Below is a small trained network, with its code and all its weights. Each question gives an input and a target symbol and asks what happens when units are switched off, that is, made to give their printed mean instead of their output.

import numpy as np


def w(rows, s, z=0):
    codes = np.array(rows[::2]) - 128.0
    scale = np.full(codes.shape[1], s)
    scale[-1] = z or s
    return codes * scale


def f(y):
    return np.maximum(y, 0)


def softmax(a):
    e = np.exp(a - a.max(-1, keepdims=True))
    return e / e.sum(-1, keepdims=True)


def log_softmax(a):
    a = a - a.max(-1, keepdims=True)
    return a - np.log(np.exp(a).sum(-1, keepdims=True))


def net(x, mask):
    ids = ['αγδεζθλπφ'.index(c) for c in x.split()]
    T = len(ids)
    res = E[ids] + P[:T]
    u = 0
    for l in range(2):
        q, k, v = (res @ M[l].T for M in (Q, K, V))
        z = softmax(np.where(np.tri(T) > 0, q @ k.T / 4**0.5, -1e9)) @ v
        res = res + np.where(mask[u], z, O[l][:, -1]) @ O[l][:, :-1]
        u += 1
        y = f(res @ A[l][:, :-1].T + A[l][:, -1])
        res = res + np.where(mask[u : u + 8], y, B[l][:, -1]) @ B[l][:, :-1]
        u += 8
    return log_softmax(res[-1] @ U[:, :-1].T + U[:, -1])


Q, K, V, O, A, B = {}, {}, {}, {}, {}, {}
E = w([
[66,107,174,42,210,78,96,74,125,203],'α',
[59,124,81,99,160,141,138,190,126,72],'γ',
[174,141,67,158,211,169,5,114,184,85],'δ',
[169,107,143,204,174,167,97,8,126,191],'ε',
[101,141,89,142,155,145,132,104,138,108],'ζ',
[45,132,68,229,182,146,120,98,201,64],'θ',
[167,5,155,154,222,93,30,213,54,58],'λ',
[127,88,79,86,148,93,185,40,138,66],'π',
[96,172,176,145,147,149,132,140,82,26],'φ',
],0.011)
P = w([
[113,190,151,137,90,116,155,124,116,137],'0',
[2,140,201,48,100,148,67,209,114,126],'1',
[168,147,119,91,114,109,209,255,131,187],'2',
[41,205,63,202,181,60,142,75,77,102],'3',
[72,84,214,58,128,121,96,109,144,111],'4',
[143,124,84,78,129,125,213,239,124,181],'5',
[108,178,102,149,183,83,113,61,18,118],'6',
[91,62,211,114,127,148,87,62,183,75],'7',
[223,131,51,106,69,129,113,191,120,166],'8',
[135,186,101,163,194,90,156,59,61,128],'9',
[77,31,235,105,133,213,147,39,159,39],'10',
[185,118,79,74,119,118,176,215,130,214],'11',
[116,180,96,135,218,112,166,67,29,129],'12',
[86,82,183,166,106,119,92,80,220,117],'13',
],0.0084)
Q[0] = w([
[139,103,118,91,99,186,110,177,154,119],'L0H1',
[111,176,96,119,254,78,76,68,42,95],'L0H1',
[140,128,191,145,49,185,145,179,180,177],'L0H1',
[189,41,150,85,56,162,144,178,246,142],'L0H1',
],0.008)
K[0] = w([
[164,158,110,133,144,89,142,188,92,170],'L0H1',
[120,51,210,93,203,219,132,99,204,35],'L0H1',
[151,182,109,137,129,90,123,165,108,165],'L0H1',
[182,244,26,149,89,2,146,206,79,187],'L0H1',
],0.007)
V[0] = w([
[33,133,239,185,143,182,37,104,112,110],'L0H1',
[122,164,126,159,143,179,93,103,165,201],'L0H1',
[185,89,130,72,99,186,132,121,125,254],'L0H1',
[157,92,108,122,66,133,108,97,234,93],'L0H1',
],0.0062)
O[0] = w([
[157,99,194,90,195,253,125,94,97,193,253],'L0H1',
[124,133,68,38,120,122,113,69,95,143,91],'L0H1',
[166,171,109,101,150,57,102,38,170,93,10],'L0H1',
[35,89,69,155,104,129,38,35,25,100,138],'L0H1',
],0.0073,0.0035)
A[0] = w([
[79,126,197,184,164,135,56,114,179,166,215],'L0N1',
[199,88,97,133,103,113,183,144,86,148,158],'L0N2',
[78,123,212,158,152,93,101,45,156,178,41],'L0N3',
[200,152,98,85,167,112,173,98,123,136,194],'L0N4',
[121,254,115,107,170,140,127,84,138,119,109],'L0N5',
[143,128,39,109,103,166,212,185,188,155,121],'L0N6',
[145,137,96,139,185,164,92,215,103,146,253],'L0N7',
[148,95,142,175,191,83,164,121,118,117,165],'L0N8',
],0.0067,0.0027)
B[0] = w([
[71,89,94,90,55,242,103,163,170,77,253],'L0N1',
[200,128,154,109,74,181,157,191,106,171,170],'L0N2',
[159,110,98,156,187,51,218,195,145,13,198],'L0N3',
[201,100,100,51,133,251,205,102,133,161,190],'L0N4',
[255,79,16,136,146,129,106,161,57,69,163],'L0N5',
[116,145,58,174,129,31,134,153,215,123,181],'L0N6',
[126,207,156,204,207,103,116,29,163,171,247],'L0N7',
[137,85,147,165,133,160,221,102,137,149,208],'L0N8',
],0.0057,0.0053)
Q[1] = w([
[173,132,79,140,201,129,109,17,15,116],'L1H1',
[176,98,24,200,240,138,157,63,68,146],'L1H1',
[137,61,172,137,200,219,149,1,53,205],'L1H1',
[197,129,164,63,2,118,89,220,185,123],'L1H1',
],0.005)
K[1] = w([
[128,69,202,112,196,115,85,25,226,62],'L1H1',
[75,55,160,107,76,163,94,143,147,1],'L1H1',
[156,104,211,123,100,190,154,22,122,7],'L1H1',
[174,225,45,228,152,74,170,176,111,221],'L1H1',
],0.0053)
V[1] = w([
[184,162,65,207,117,147,131,100,124,204],'L1H1',
[136,127,211,133,103,76,51,120,45,110],'L1H1',
[119,254,130,76,114,90,92,130,187,131],'L1H1',
[182,141,35,217,221,76,35,177,174,113],'L1H1',
],0.0052)
O[1] = w([
[121,199,85,137,211,168,90,33,66,123,59],'L1H1',
[143,253,101,149,70,115,133,137,95,83,32],'L1H1',
[165,29,51,130,142,175,86,158,52,202,3],'L1H1',
[54,153,87,114,219,164,204,189,41,137,72],'L1H1',
],0.0068,0.0052)
A[1] = w([
[172,109,83,19,47,65,184,232,127,116,180],'L1N1',
[177,60,193,91,70,147,113,164,164,63,152],'L1N2',
[132,72,198,124,136,83,161,25,117,80,42],'L1N3',
[184,98,168,135,196,95,191,102,142,80,30],'L1N4',
[67,69,175,197,127,189,92,66,130,90,203],'L1N5',
[156,170,139,117,184,11,64,223,204,245,125],'L1N6',
[125,61,156,71,125,79,245,134,165,200,251],'L1N7',
[82,141,116,216,108,3,149,58,120,122,176],'L1N8',
],0.0047,0.0017)
B[1] = w([
[175,85,91,20,167,144,143,182,194,139,160],'L1N1',
[165,86,78,121,116,111,79,166,95,199,206],'L1N2',
[133,213,38,126,117,116,46,122,143,117,207],'L1N3',
[117,160,104,154,144,104,92,166,131,36,201],'L1N4',
[78,166,95,67,79,104,109,174,106,162,254],'L1N5',
[75,80,148,136,216,105,74,2,51,96,160],'L1N6',
[91,126,171,191,56,114,102,168,107,151,235],'L1N7',
[79,194,100,233,72,73,32,150,146,129,155],'L1N8',
],0.0075,0.0072)
U = w([
[160,74,86,57,105,161,133,209,171,83,180],'α',
[151,71,159,206,148,120,140,130,47,72,116],'γ',
[90,140,17,124,167,135,134,145,2,159,7],'δ',
[164,171,105,85,219,97,126,32,169,40,80],'ε',
[120,162,91,142,135,116,155,112,91,154,126],'ζ',
[19,108,196,42,83,184,90,98,98,188,230],'θ',
[142,248,213,144,132,155,211,167,130,41,216],'λ',
[76,199,70,197,66,69,65,148,143,118,57],'π',
[174,165,183,189,29,192,147,98,115,234,172],'φ',
],0.0056,0.0015)

Each question gives the input, a string of symbols that net reads in full, and the target symbol t.
The units are the heads (4 rows each of Q, K, V and O) and the neurons (one row each of A and B). Each row of codes is followed by its name. A weight is (code - 128) times the scale printed after its matrix; where a second scale follows, it is the last column's (O, A, B and U).
mask holds one flag per unit, layer by layer, with each layer's heads first. A switched-off unit (its flag False) gives its mean, the last column of its rows in O or B, instead of its output. The means were averaged over made-up inputs and are rounded, as every weight is.
A unit's drop is (log p(t) with every unit on - log p(t) with that unit switched off) / (log p(t) with every unit on - log p(t) with every unit switched off).
The circuit of an input: a set's keep is (log p(t) with only the set's units on - log p(t) with every unit switched off) / (log p(t) with every unit on - log p(t) with every unit switched off). Starting from the 12 units with the biggest drops (on a tie, the unit counted first), units are removed one at a time, each time the one whose removal leaves the highest keep (on an exact tie, the one counted first), for as long as the keep stays at least 0.8.
circuit, biggest first: the units of the circuit, biggest drop first
most important unit: the unit with the biggest drop
k most important neurons: the k neurons with the biggest drops, biggest first
top k neurons in layer l: the k neurons of layer l with the biggest drops, biggest first
input π π λ, target γ: 2 most important neurons	(L1N6, L0N7)
input θ π π δ ε π π δ π φ, target δ: circuit, biggest first	(L0H1, L1H1)
input δ π π ε λ γ ε λ ζ λ α λ, target γ: top 2 neurons in layer 0	(L0N7, L0N1)
input γ λ φ λ δ α δ, target δ: circuit, biggest first	(L1H1, L0N7)
input ε θ π λ δ ε φ α γ, target δ: circuit, biggest first	(L1H1, L0N6, L0H1)
input α π λ α δ π δ π θ π π δ ε, target π: circuit, biggest first	(L0H1, L1H1, L1N8, L1N3)
input ε λ δ ζ, target λ: circuit, biggest first	(L0H1, L1H1)
input π π π λ π ε δ δ δ λ π λ π π, target π: most important neuron	(L1N8)
input π α π θ π ζ θ λ ζ λ α, target α: circuit, biggest first	(L0N3, L0N7)
input π π ε λ π α λ λ ε φ, target λ: circuit, biggest first	(L1H1, L0N1, L1N2)
input λ λ ε ε θ ε θ δ δ π ε θ δ, target ε: circuit, biggest first	(L0H1, L1H1, L1N7)
input α π ε λ π π γ π θ λ θ λ π, target θ: circuit, biggest first	(L0H1, L1H1)
input λ δ λ ε, target δ: circuit, biggest first	(L1H1, L0N7)
input γ ζ π γ π π γ, target π: circuit, biggest first	(L1N8, L0H1, L0N4)
input α π π ζ π θ π λ π θ, target λ: circuit, biggest first	(L1H1, L0H1, L1N2)
input π γ π θ ε λ π θ π α θ λ ε, target θ: circuit, biggest first	(L0H1, L1N5)
input π π λ θ λ π λ π π φ, target π: circuit, biggest first	(L0H1, L1N8, L0N4)
input δ ζ λ π θ α γ, target θ: circuit, biggest first	(L0H1, L0N3, L1N4)
input λ ε λ π ε π γ γ λ π ε, target π: most important unit	L1N3
input ζ π γ π π π π α π α, target α: most important unit	L1H1
input ε δ ε π π λ λ, target π: top 2 neurons in layer 0	(L0N7, L0N4)
input ε ε φ ζ, target ε: 2 most important neurons	(L0N5, L1N7)
input γ θ ζ ε, target θ: 2 most important neurons	(L0N1, L1N5)
input ε α π ε, target α: 2 most important neurons	(L0N1, L0N3)
input ε δ γ π, target δ: 3 most important neurons	(L0N1, L0N7, L0N5)
input λ λ π ε π π λ π ε α, target π: 2 most important neurons	(L1N8, L0N3)
input ε π π ε φ ε π, target φ: most important unit	L0H1
input ε π π π δ γ δ ε δ ε, target ε: top 2 neurons in layer 0	(L0N3, L0N5)
input δ α ε δ π ε π λ λ γ, target λ: 2 most important neurons	(L0N1, L1N2)
